Here are made-up elements, facts about them, and rows of numbers that follow some of those facts. Name the element behind each unnamed row.

How the elements are related:
vufo {goflam=brekur, luzil}
razu {goflam=rutu, pledi=vufo, voklu}
grukleral {goflam=sutral}
drasizu {goflam=gritri, skure}
gofalo {goflam=treren}
leflir {goflam=fudu}
fetre {pledi=setol, rudri}
stiskim {goflam=logadra}
voflak {goflam=rabri}
klustuzar {pledi=grobom}
stivo {pledi=faklum}
gubror {pledi=zulok, fepek}
klebrar {pledi=grobom, vope}
stugi {goflam=klamok}
migur {goflam=kobuk}
makal {goflam=sagrus}
kliklon {goflam=rukli, kigan}
lipi {goflam=trutrar, pledi=fletraske, kobuk}
rurok {goflam=vaklir}
fligri {goflam=fudu, leflir, pledi=vufo, tebuk, flaflu, steplin}
gritri {pledi=nolas, fuskun, zemo}
risam {pledi=fofus, vufo, kobuk, skure, zemo}
stagin {goflam=boplil}
rabri {goflam=fetre}
bresti {pledi=trabral, sukli, vobefli, mubril}
nuli {pledi=stalem, gali, trodos, zukli}
setol {goflam=skisuk, flitim}
steplin {goflam=sutral, fisa}
stobruk {goflam=klustuzar, pledi=klamok, vobefli}
skesor {goflam=skisuk}
gruzil {pledi=fufis, fuska, kesus, nolas, gazak, lalibir, stifo}
kigan {goflam=rukli, pledi=setol, fletraske, mubril}
vadrul {goflam=zeskin}
mebros {goflam=zuluk}
grotrel {goflam=kobuk, pledi=klaflek, fuskun, stagin, sebel}
klaflek {goflam=luzil}
zulok {goflam=nuli, mafa}
trudir {pledi=vufo, mebros, zemo, steplin}
luzil {goflam=granos}
zemo {goflam=boplil}
flaklel {goflam=boplil, pledi=drasizu}
gevidrem {goflam=sagrus}
zeskin {goflam=zudek}
klamok {goflam=kliklon}
grudi {pledi=gali, trobori}
kobuk {goflam=stagin}
tabek {pledi=rudri}
sagrus {goflam=makal, plebor, tabek, pledi=grobom, klebro, mubril}
fisa {goflam=nasaklas, nuklim, sutral}
paple {pledi=drefor, sogi}
flosta {goflam=zovir}
neskin {goflam=gribis}
klirumer {goflam=maskik, pledi=stupuflil, steplin}
logadra {pledi=rurok, mebros, leflir}
pufek {pledi=gazak}
fletraske {goflam=maskik}
rudri {goflam=logadra}
fudu {goflam=fligri, leflir, pledi=nasaklas, fepek, vadrul}
rukli {goflam=kliklon, stugi, pledi=mubril}
flaflu {goflam=vadrul}
zustu {pledi=kesus}
drobrobik {goflam=tregram, pledi=rurok, fepek}
rustiki {pledi=kobuk, zukli, mubril}
mafa {goflam=zulok, siska, pledi=makal, tritrebril, zovir, nolas}
flivo {pledi=vufo, klolekar}
tebuk {goflam=vobefli}
grobom {goflam=mafa}
gilek {goflam=migur, flaklel, grotrel, zemo}
zuluk {goflam=klolekar, vire, sevol}
klolekar {goflam=mebros}
gridi {goflam=kesus}
flitim {goflam=stupuflil, setol, skesor}
vaklir {pledi=bribrim, trodos}
boplil {goflam=tebuk, pledi=mubril}
flebel {goflam=piplam}
skilan {goflam=stivo}
skisuk {goflam=flitim}
sigri {goflam=makal, plebor, pledi=klaflek}
siska {pledi=vope}
voklu {goflam=plako}
gabas {pledi=nasaklas, setol, fledu, trabral}
tritrebril {goflam=gritri, skure}
drodoze {goflam=stobruk, klustuzar}
plako {pledi=kesus, stifo}
kesus {goflam=klaflek, brekur}
trabral {goflam=trobori}
trobori {goflam=grudi}
tregram {goflam=razu, pledi=skebrik, gali}
brofar {pledi=trutrar}
kiklaluk {pledi=plisu, vobefli}
ketem {goflam=bresti, pledi=neskin}

Named rows:
paple: [ -5   0   2   3   3  -1   3   3  14   6 -14   2   4   0   0  -5  -4   2
  -1  -7   0  -3  -5  -4   0  15 -10]
bribrim: [  8  -7   0  -2  -4  -2 -12   8  -5  -1   5 -17  -6   3  -3   0  -3  -3
  -6  -4  -2   8  -2   6  -5   8  -4]
fufis: [ -9  11   6  -7  10   8   5   5  -8 -17   9  -8   9   0  -3  16   7  -6
   4   9  13  10  -1   0   0   3   3]
gabas: [ -8  12  -1   6 -13  -4   6  -2   3  -5 -12   3   1   9  -7 -12   6   7
  -7   4   6   5  -1  -8   1   1 -13]
klebro: [ -5   7 -13  -7   7 -10  -5  -2  -7  -4   0  -2 -12   1   5   4  -8   5
   0   1   3   3  -2   7  -4  -7   4]
klebrar: [-13  11  -4  -3   3  -6  -1  -1  10   5 -13   5  -8   0   6  -3 -11  12
  -1  -5   4  -2  -6   3  -2   9  -3]
skebrik: [  7 -10   2   0  -5  -2 -12   8  -4   0   5 -19  -7   4  -4   2  -3  -3
  -7  -4  -3   8  -3   7  -6  10  -4]
gubror: [  1  -2   2   7  -8  -1  10  -2   4   5 -15   1   9   6  -7  -7   9  -5
  -8   2   3   3  -1 -13   4   9 -17]
granos: [-1 -1 -2  1  5 -2  1  3  2 -1 -6 -1  2  0 -3  0 -4 -3 -1 -3  2  1 -3 -3
  0  5 -3]
gridi: [ 1 -4  0  6 -2  1  0 -1  5 -1 -5  1 -3 -4 -1  3 -2  0  0  1 -4 -4 -1 -4
 -4  2  2]
kesus: [ -5   1   4   0   3  12   2   0  -9 -23  12  -7   0  -7  -9  24   5  -7
   4  14   9   6   0  -5  -7  -8  15]
rutu: [-1 -2 -2  1  5 -2  1  3  2  0 -6 -3  2  1  0  0 -3 -3 -1 -2  1  2 -3 -1
  0  7 -5]
klirumer: [  8  -6   7  -6  -2   5   4  -6   8  25  -2  16   4  -5   4  -9  -4   5
   1 -13   5  -4   1  -6  10   3   3]
rukli: [ -2  11   2  12 -17  -4   6  -8  18 -14  -3  14 -26   2  33  -3   6  20
  -8  -2   3   7  27  14  -5 -13   7]
nuli: [  7  -2  13   3 -22   4 -14   9   9   5  -1 -15 -10   8 -12 -15  -8  16
  -6  -9   3   9  -4   7  -6  22  -5]
tregram: [  5  -7  14   9 -25   7 -12   6  12   3   0 -10 -11   0  -8  -6  -4   9
  -9  -5  -5   0  -2   2  -8  14  -2]
nuklim: [-2 -1 -2  0  6 -3  1  2  1 -1 -5 -2  3  1  0  1 -3 -3 -1 -3  1  1 -3 -1
  1  8 -5]
stalem: [  9  -7   2  -2  -9  -1 -15   9  -8  -2   9 -20  -9   5  -4   0  -4  -1
  -8  -5  -1  10  -2   9  -6   8  -2]
leflir: [-27 -31   1 -10   6  15   1 -14 -10  27 -10   8 -18  12   5  -7  19 -10
  10   6  -6  -5   4   3   6 -11 -26]
skuflas: [-2  0 -2  1  6 -2  1  2  1  1 -6 -3  1  1  1  0 -2 -4 -1 -2  0  0 -2  0
  0  7 -4]
bresti: [-11  17  -3   1 -10  -6   2   0   6  -7  -9   2  -7   7  -2 -12  -3  14
  -4   0   6   4  -3   1  -1   0  -7]

Which element is each row?
No name comes twice in this set of rows, the named rows included.
[ 21 -20  -8 -13   8   3  -3  -7 -16  17  19  10  -2  -9   3   3  -6  -5
   4  -7   5   1   5  -1  10 -22  20] -> vufo
[-43 -19   8   1 -10  17   6 -15   2  19 -25   8 -21  19  -2 -17  26  -1
   6  12  -7  -6   2  -3   2  -4 -43] -> fudu
[-30 -23  14 -19   0  22   0 -16   8  46 -10  24 -18   9  10 -22   7   8
  14 -12   0 -11   1   5  15  -1 -24] -> fligri
[  5  -4   4  16  -7  -1  10  -6  21  -8  -6  12 -13  -3  34   5   9   4
  -8  -2  -2   3  28   6  -2  -3   3] -> kliklon
[ -6  -3   8   6  -5   4  -3   4  12 -16   1   5   5 -13  -2   8  -5 -12
 -22  -5  -5 -11  -5 -12   0 -17   8] -> migur
[  3   2  -9  -4  -4  -4  -5  -3 -13  -7  12  -2 -11   1   1   2  -1   4
   0   5   2   5   3   5  -2 -18   9] -> fletraske
[ 14 -15  -3  -6   2   3  -1  -7  -5  13   9  10  -4  -9   0   1  -5  -1
   3  -7   2  -2   3  -3   5 -11  14] -> klolekar
[  4   9 -31  21 -22 -10   3  -9  -8   5  35   3 -14   2   7  11  27 -15
   5  22  -9   0 -16  11   7 -21  11] -> setol
[ 2 -4  1 10 -3  0  4 -3 12 -4 -5  6 -7 -3 15  3  4  1 -4 -1 -3 -1 12  2
 -3  0  2] -> stugi
[  8  -3   6 -13   2   3   3  -4   4  25   2  14   5   0   4 -12  -7   5
   1 -18   9   1   0  -2  14   5   2] -> flivo
[ -2  -1   4   5   0  -1  -3   1   4   1  -3   0   5  -4   2   5  -1   2
  -9   2  -6 -10  -2  -2  -3  -3   2] -> gilek

The same elements again, as new rows of numbers:
Known rows:
luzil: [ -3   2   2   0   3 -15  -6  -3 -14 -13   7   0   1   2   9  -9   5  -9
   0  -2  -4   7  13   8   5  -2   0   1   1  12  -3   4]
grobom: [ 11 -13  -4  -5  -8  -2  -1   3   8 -23  26  -4  15   3  18 -22   2 -12
  -7 -17  -6   0  -7   8   6  -7   0  10  33   6   5  19]
gruzil: [ -2   9  15  -1  -8 -19 -24  31 -24 -15  30  17  -5  13  -4  -7   0 -11
 -10  -3  -6  -9  23  13  13  -5 -17   7  24  16  -9 -22]
stagin: [  0   2  10   8   0 -15  -4   2 -11 -11  -2  -1  -2   0   8  -8   9  -8
  28   2  -6   2  17  17   5   1   2   0  -5  10  -3   3]
tritrebril: [ -3   2   4   1   3 -13  -5   0 -13 -12   6   1  -2   2   9  -8   6  -9
   3   0  -4   6  14  10   5  -3  -1  -2   4  12  -3   3]
kobuk: [ -2   0  11   4   5 -12  -2  -7 -12  -8  -3   0  -2  -5   4  -5  27  -7
   3   4   4   4   8   9   6  -4   2   2  -7  10  -2 -13]
sogi: [ -4   3   3   2   2 -10  -4   2 -11 -10   4   1  -2   6   6  -9   8  -8
  -3   2  -5   7  14  13   6  -5  -1  -5   4  11  -2   4]
tabek: [ -7 -11  -5  16 -15 -15 -17 -13  -8 -11 -20  -5   6  25   5 -13   0 -13
  -3  -3  20   5  29  -4  13 -15 -10   2 -44   7 -12   0]
vire: [ -5   2   3   3   1 -10  -4   1 -11 -10   5   0  -1   6   6  -9   8  -8
  -5   3  -5   7  13  13   7  -5  -1  -4   3  11  -3   4]
siska: [  4 -12  -1   3 -12  -2  -6   0   4 -16  19   1  12  12   8 -20   7 -11
 -15 -13  -4  -1   0   7   9 -10  -3  17  21   3   4  13]
fledu: [ -6   2   0   5  -1 -11  -5   0 -11 -10   0  -1  -1   7   7  -9   7  -8
   0   2  -1   8  16  11   7  -4  -3  -7  -2  11  -4   4]
fletraske: [ -5   1   4   4   2 -12  -7  -6 -14 -14   0  -2   0   1   6  -8  10  -8
  -2   1   5   6  13   8   7  -4   0  -8 -11  13  -4   0]
logadra: [-12  11   4  17  -9 -12  -9  -6 -19  -6   4   7  -1   2   0  -9  13  -8
 -17   4  -4   3   7   5   9   3  -1  15  14   5   8   8]
gridi: [ -3   2   3   1   3 -13  -5  -2 -13 -12   6   0  -1   2   8  -8   6  -9
   1   1  -4   6  13   9   5  -3   0  -1   2  11  -3   4]
drefor: [ -5   2   3   2   2  -9  -4   2 -11  -9   5   0  -1   6   6  -9   8  -8
  -4   2  -5   7  14  13   6  -5  -1  -5   4  11  -3   4]
ketem: [ -4   2   7   6  -2 -12  -9  -6 -14 -11   5   4   2   4   2 -10   9 -10
  -7  -2   0   2  11   6   8  -3  -1   7  -2   9   0   1]
klamok: [ -3   2   5   8   3   0  -6  -3 -12 -11  10   5  -2   0   6  -5   2 -11
   3   3  -1   7  18   8   3  -3   0  -8   4  11   0   4]
sukli: [ -5   3   4   2   1  -9  -4   1 -12 -11   4  -1  -2   3   5  -8  10  -7
  -4   3  -2   7  12  14   7  -3  -1  -9   3  12  -2   3]
vobefli: [ -7   7   4   4  -1  -9  -5   1 -14 -12   5   0  -2   1   3  -7   8  -7
  -6   3  -2   6  12  13   8  -1  -1 -10   1  12   0   3]
grudi: [ -9  -3  18  -9   5  -4  -5 -34  -6   1   5  16  12  16 -24  -6   9 -11
 -27 -18 -12   0  12   9  13  -9  10  24 -49   2  -1   0]
lalibir: [ -4   4   4   1   1 -11  -7   7 -13 -10   8   2  -3   7   6  -8   7  -8
  -2   2  -6   5  16  14   7  -5  -4  -5   9  12  -4   0]

Which element is each row?
No name comes twice in this set of rows, the named rows included.
[  9 -15  -1   0 -15   4  -3   4  10 -21  27  -1  17   7  10 -24  10 -11
 -21 -18  -1  -4 -10   8  10 -10  -2  15  34   3   8  14] -> klustuzar
[ -4   4   1   3   0 -12  -6  -4 -14 -13   0  -1  -2   0   8  -7   6  -8
   3   1   3   7  15   8   7  -1  -2  -6  -4  12  -2   4] -> trabral
[ -8   7  -3   8  -6 -10  -6  -4 -13  -8  -2   1  -3   4   6  -7   4  -7
  -2   1  -2   8  17   9   8   1  -3  -2   2   8   1   9] -> nasaklas
[ -6   9  14  -2  -3   2  -2  -6 -13 -29  15  -9   5 -23  -9 -10  22  -3
 -34  -1  22   1 -11  18  16   4   5 -40 -12  21  10  -9] -> mubril
[ -7   0  11  -1   1  -7  -6 -16 -10  -5   6   8   6  11 -10  -8  10 -10
 -18  -7  -6   2  12  10  10  -6   4  11 -21   6  -1   0] -> vaklir
[ -5   2   5   0   3  -8  -4  -4 -10  -8   4   3   0   7   2  -8   7  -8
  -4  -1  -7   7  14  13   7  -6   1  -2  -4  10  -3   3] -> bribrim
[ -7  -3  15 -12  10  -4  -2 -29  -5   1   4  14   8  15 -19  -5   7 -11
 -17 -16 -15   4  16  13  10  -8  10  15 -46   3  -3   1] -> gali
[-10   2  -4  15 -16 -12 -14 -12 -14 -11 -12  -2   2  11   2 -10   3  -9
  -6  -2  16   5  21   0  14  -3  -7  -2 -24   9  -2   4] -> gabas
[ 12 -19  -3   0 -17   6  -2   5  16 -21  29  -1  19  11  13 -27   8 -13
 -21 -22  -3  -5 -11   7   9 -12  -4  20  41   0   8  19] -> klebrar
[ -5   4   5   9   3 -17  -6  -2 -17 -10   5   1  -1   0  10  -9  12  -8
  -4   5  -4   6   9   5   3  -3   1   6   9  10   0   4] -> mebros
[ -2   2  13  12  -5 -16  -8  -2 -13 -12   1   2   3   2   2 -11   9  -9
  15  -2  -3  -3  14  13   7   1   2   7 -11   9   0   4] -> flaklel
[ -2  11  16  -2 -10 -18 -25  33 -24 -15  31  18  -3  13  -5  -7  -1 -12
 -11  -4  -5 -11  24  13  14  -4 -19   8  25  16  -9 -23] -> plako
[ -7 -12  -9  19 -19 -15 -20 -16  -8 -12 -25  -8   8  25   5 -13  -1 -12
   0  -4  28   6  33  -8  15 -14 -11  -1 -53   8 -13  -2] -> fetre
[ -7   1  12  10   1 -14 -10 -12 -18 -13   2   0   4   1  -3 -10  17  -8
 -18   2  10   1   6   4  10  -6   2   0 -20  12  -1  -6] -> lipi
[  1  10  11  -7  -3 -23 -22  28 -25 -17  28  13  -4   7   4  -5  -6 -12
   2  -4  -9  -6  25  11  10  -1 -15   5  23  18 -10 -17] -> kesus

